Here is a tiny trained network, its code and every weight. The questions are about switching its units off for an input and a class, where a switched-off unit gives its printed mean instead of its output.

import numpy as np


def w(rows, s, z=0):
    codes = np.array(rows[::2]) - 128.0
    scale = np.full(codes.shape[1], s)
    scale[-1] = z or s
    return codes * scale


def f(y):
    return np.maximum(y, 0)


def log_softmax(a):
    a = a - a.max(-1, keepdims=True)
    return a - np.log(np.exp(a).sum(-1, keepdims=True))


def net(x, mask):
    res = np.array(x, float).reshape(1, 6) / 4 @ E
    y = f(res @ A[0][:, :-1].T + A[0][:, -1])
    res = res + np.where(mask, y, B[0][:, -1]) @ B[0][:, :-1]
    return log_softmax(res[-1] @ U[:, :-1].T + U[:, -1])


A, B = {}, {}
E = w([
[179,211,172,211,109,107,134,152,22,220,120,142],'x0',
[112,124,153,99,207,101,73,31,51,122,224,174],'x1',
[123,131,103,113,134,129,116,156,117,143,142,109],'x2',
[36,87,178,145,222,194,124,162,164,246,130,185],'x3',
[118,131,124,121,120,136,125,140,111,128,133,126],'x4',
[125,110,134,110,130,113,116,111,118,151,92,111],'x5',
],0.013)
A[0] = w([
[170,173,142,131,188,84,96,56,38,173,178,153,57],'N0',
[90,141,122,104,140,106,96,137,63,55,147,168,91],'N1',
[145,99,146,130,121,118,157,58,114,127,202,65,127],'N2',
[221,188,145,208,80,137,138,171,75,180,71,113,200],'N3',
[166,140,109,90,147,86,89,94,108,21,152,88,254],'N4',
[63,139,161,183,168,213,132,151,147,250,96,177,102],'N5',
[116,78,122,80,193,152,70,32,146,97,187,123,107],'N6',
[169,161,159,220,147,126,123,127,72,215,162,153,55],'N7',
[151,110,73,81,94,143,138,164,216,38,64,84,253],'N8',
[56,126,155,140,219,156,95,77,69,212,181,205,99],'N9',
[33,92,156,126,156,194,126,164,192,135,118,134,118],'N10',
],0.011,0.0045)
B[0] = w([
[174,105,120,132,65,232,84,55,105,82,135,110,219],'N0',
[135,81,98,123,155,158,113,93,117,147,101,197,173],'N1',
[162,98,117,112,113,96,112,108,111,134,152,162,173],'N2',
[152,249,73,144,148,77,152,108,186,138,104,50,253],'N3',
[154,151,90,92,98,109,127,109,85,9,131,187,240],'N4',
[136,98,203,108,63,135,186,248,107,189,62,126,242],'N5',
[61,142,113,96,187,78,134,162,82,129,169,175,215],'N6',
[216,131,212,173,102,103,104,141,111,90,120,102,209],'N7',
[83,21,163,124,40,161,139,150,150,50,121,40,246],'N8',
[56,121,224,141,164,107,95,119,113,68,209,60,230],'N9',
[108,38,108,149,178,158,113,111,193,195,145,133,221],'N10',
],0.014,0.023)
U = w([
[128,96,185,140,46,174,88,183,111,89,145,61,129],'0',
[106,132,67,54,125,103,103,152,69,99,157,221,66],'1',
[186,242,37,160,94,103,149,134,183,139,62,76,159],'2',
[246,205,93,184,108,201,9,53,92,135,144,149,136],'3',
[77,46,114,120,121,234,148,208,202,231,88,149,211],'4',
[29,119,149,100,227,128,81,176,124,174,198,166,185],'5',
[169,179,174,181,104,134,176,241,156,254,51,105,1],'6',
],0.0083,0.0017)

Each question gives the input, the list of numbers given to net, and the class t.
The units are the neurons (one row each of A and B). Each row of codes is followed by its name. A weight is (code - 128) times the scale printed after its matrix; where a second scale follows, it is the last column's (A, B and U).
mask holds one flag per neuron, in row order. A switched-off neuron (its flag False) gives its mean, the last column of its row in B, instead of its output. The means were averaged over made-up inputs and are rounded, as every weight is.
A unit's drop is (log p(t) with every unit on - log p(t) with that unit switched off) / (log p(t) with every unit on - log p(t) with every unit switched off).
The circuit of an input: a set's keep is (log p(t) with only the set's units on - log p(t) with every unit switched off) / (log p(t) with every unit on - log p(t) with every unit switched off). Starting from all 11 units, units are removed one at a time, each time the one whose removal leaves the highest keep (on an exact tie, the one counted first), for as long as the keep stays at least 0.8.
circuit, biggest first: the units of the circuit, biggest drop first
top k neurons: the k neurons with the biggest drops, biggest first
drop of u: that unit's drop, to one decimal
input [-5,1,5,-8,6,5], class 1: circuit, biggest first	N4
input [4,3,-6,0,8,-5], class 3: top 2 neurons	N8, N5
input [6,1,4,-8,-1,6], class 3: top 2 neurons	N0, N5
input [8,8,-1,0,-3,-1], class 3: top 2 neurons	N0, N8
input [2,0,3,2,5,-1], class 6: circuit, biggest first	N8, N4
input [3,2,6,0,-6,-8], class 3: top 2 neurons	N8, N5
input [0,1,5,3,5,-5], class 5: top 3 neurons	N8, N0, N9
input [0,6,8,-2,-4,5], class 1: top 2 neurons	N6, N3
input [0,8,2,5,-7,2], class 5: top 2 neurons	N6, N8
input [-5,1,1,6,-8,-6], class 5: top 2 neurons	N9, N6
input [0,2,6,7,-5,2], class 5: top 3 neurons	N9, N8, N10
input [0,1,4,6,-1,-2], class 5: top 2 neurons	N9, N8
input [-3,2,5,-8,-6,4], class 1: drop of N9	0.0
input [5,-6,-4,0,-8,-3], class 2: circuit, biggest first	N3
input [7,-1,6,7,5,2], class 6: drop of N5	1.3
input [8,-7,-6,4,-3,8], class 6: drop of N5	0.7
